Below is a small trained network, with its code and all its weights. Each question gives an input and a class and asks what happens when units are switched off, that is, made to give their printed mean instead of their output.

import numpy as np


def w(rows, s, z=0):
    codes = np.array(rows[::2]) - 128.0
    scale = np.full(codes.shape[1], s)
    scale[-1] = z or s
    return codes * scale


def f(y):
    return np.maximum(y, 0)


def log_softmax(a):
    a = a - a.max(-1, keepdims=True)
    return a - np.log(np.exp(a).sum(-1, keepdims=True))


def net(x, mask):
    res = np.array(x, float).reshape(1, 5) / 4 @ E
    y = f(res @ A[0][:, :-1].T + A[0][:, -1])
    res = res + np.where(mask, y, B[0][:, -1]) @ B[0][:, :-1]
    return log_softmax(res[-1] @ U[:, :-1].T + U[:, -1])


A, B = {}, {}
E = w([
[52,42,140,36,111,160,201,153],'x0',
[121,143,110,95,120,112,124,95],'x1',
[165,222,143,29,2,172,37,189],'x2',
[141,66,223,129,34,25,119,128],'x3',
[144,101,151,122,157,142,107,107],'x4',
],0.0097)
A[0] = w([
[186,54,166,115,95,2,136,159,77],'n1',
[145,154,152,31,94,220,57,197,129],'n2',
[157,175,117,219,121,87,77,40,48],'n3',
[142,121,168,133,91,25,152,109,42],'n4',
[88,63,99,43,155,134,189,185,5],'n5',
[61,80,110,208,200,93,216,47,111],'n6',
[166,170,137,200,116,154,117,63,16],'n7',
[121,155,33,138,193,223,137,129,118],'n8',
[39,51,161,22,98,155,156,106,51],'n9',
[27,83,177,127,95,188,153,109,48],'n10',
[127,173,135,188,135,65,97,138,85],'n11',
],0.0092,0.002)
B[0] = w([
[205,111,67,50,142,131,215,30,211],'n1',
[116,163,225,79,71,55,122,189,241],'n2',
[34,138,93,143,138,221,86,140,196],'n3',
[162,111,129,122,193,122,160,86,186],'n4',
[79,41,99,113,58,183,109,135,190],'n5',
[109,254,220,200,98,33,121,152,254],'n6',
[93,96,75,139,133,144,108,134,170],'n7',
[179,92,119,24,225,132,212,95,219],'n8',
[47,153,67,175,135,174,135,138,209],'n9',
[143,80,75,132,78,180,49,120,176],'n10',
[88,111,28,87,148,151,79,91,173],'n11',
],0.0093,0.014)
U = w([
[108,185,245,170,114,23,94,141,230],'0',
[229,74,120,74,203,129,229,86,139],'1',
[69,87,74,200,129,194,10,126,4],'2',
],0.012,0.0014)

Each question gives the input, the list of numbers given to net, and the class t.
The units are the neurons (one row each of A and B). Each row of codes is followed by its name. A weight is (code - 128) times the scale printed after its matrix; where a second scale follows, it is the last column's (A, B and U).
mask holds one flag per neuron, in row order. A switched-off neuron (its flag False) gives its mean, the last column of its row in B, instead of its output. The means were averaged over made-up inputs and are rounded, as every weight is.
A unit's drop is (log p(t) with every unit on - log p(t) with that unit switched off) / (log p(t) with every unit on - log p(t) with every unit switched off).
The circuit of an input: a set's keep is (log p(t) with only the set's units on - log p(t) with every unit switched off) / (log p(t) with every unit on - log p(t) with every unit switched off). Starting from all 11 units, units are removed one at a time, each time the one whose removal leaves the highest keep (on an exact tie, the one counted first), for as long as the keep stays at least 0.8.
circuit, biggest first: the units of the circuit, biggest drop first
most important unit: the unit with the biggest drop
k most important neurons: the k neurons with the biggest drops, biggest first
drop when u is switched off: that unit's drop, to one decimal
input [2,-4,5,-4,-1], class 0: circuit, biggest first => n2
input [-8,0,7,-4,-6], class 2: 3 most important neurons => n6; n3; n11
input [5,3,0,6,4], class 1: 2 most important neurons => n1; n3
input [-7,8,-2,6,-7], class 2: 2 most important neurons => n3; n8
input [3,4,-1,-2,-3], class 2: 3 most important neurons => n1; n2; n4
input [4,-3,6,-7,-7], class 1: 2 most important neurons => n8; n6
input [7,1,4,-6,1], class 2: 3 most important neurons => n9; n1; n5
input [1,7,7,-7,8], class 0: 2 most important neurons => n2; n1
input [0,8,-3,-3,-8], class 0: 3 most important neurons => n1; n6; n4
input [6,-2,-5,2,-7], class 2: 2 most important neurons => n5; n2
input [3,5,5,-4,-8], class 0: 2 most important neurons => n2; n1
input [1,-6,-6,4,3], class 0: drop when n6 is switched off => 7.0
input [-1,-2,4,-7,-7], class 1: drop when n10 is switched off => 0.0
input [-4,6,-1,2,-4], class 2: most important unit => n8
input [-3,2,-5,-2,-2], class 0: drop when n6 is switched off => 1.4
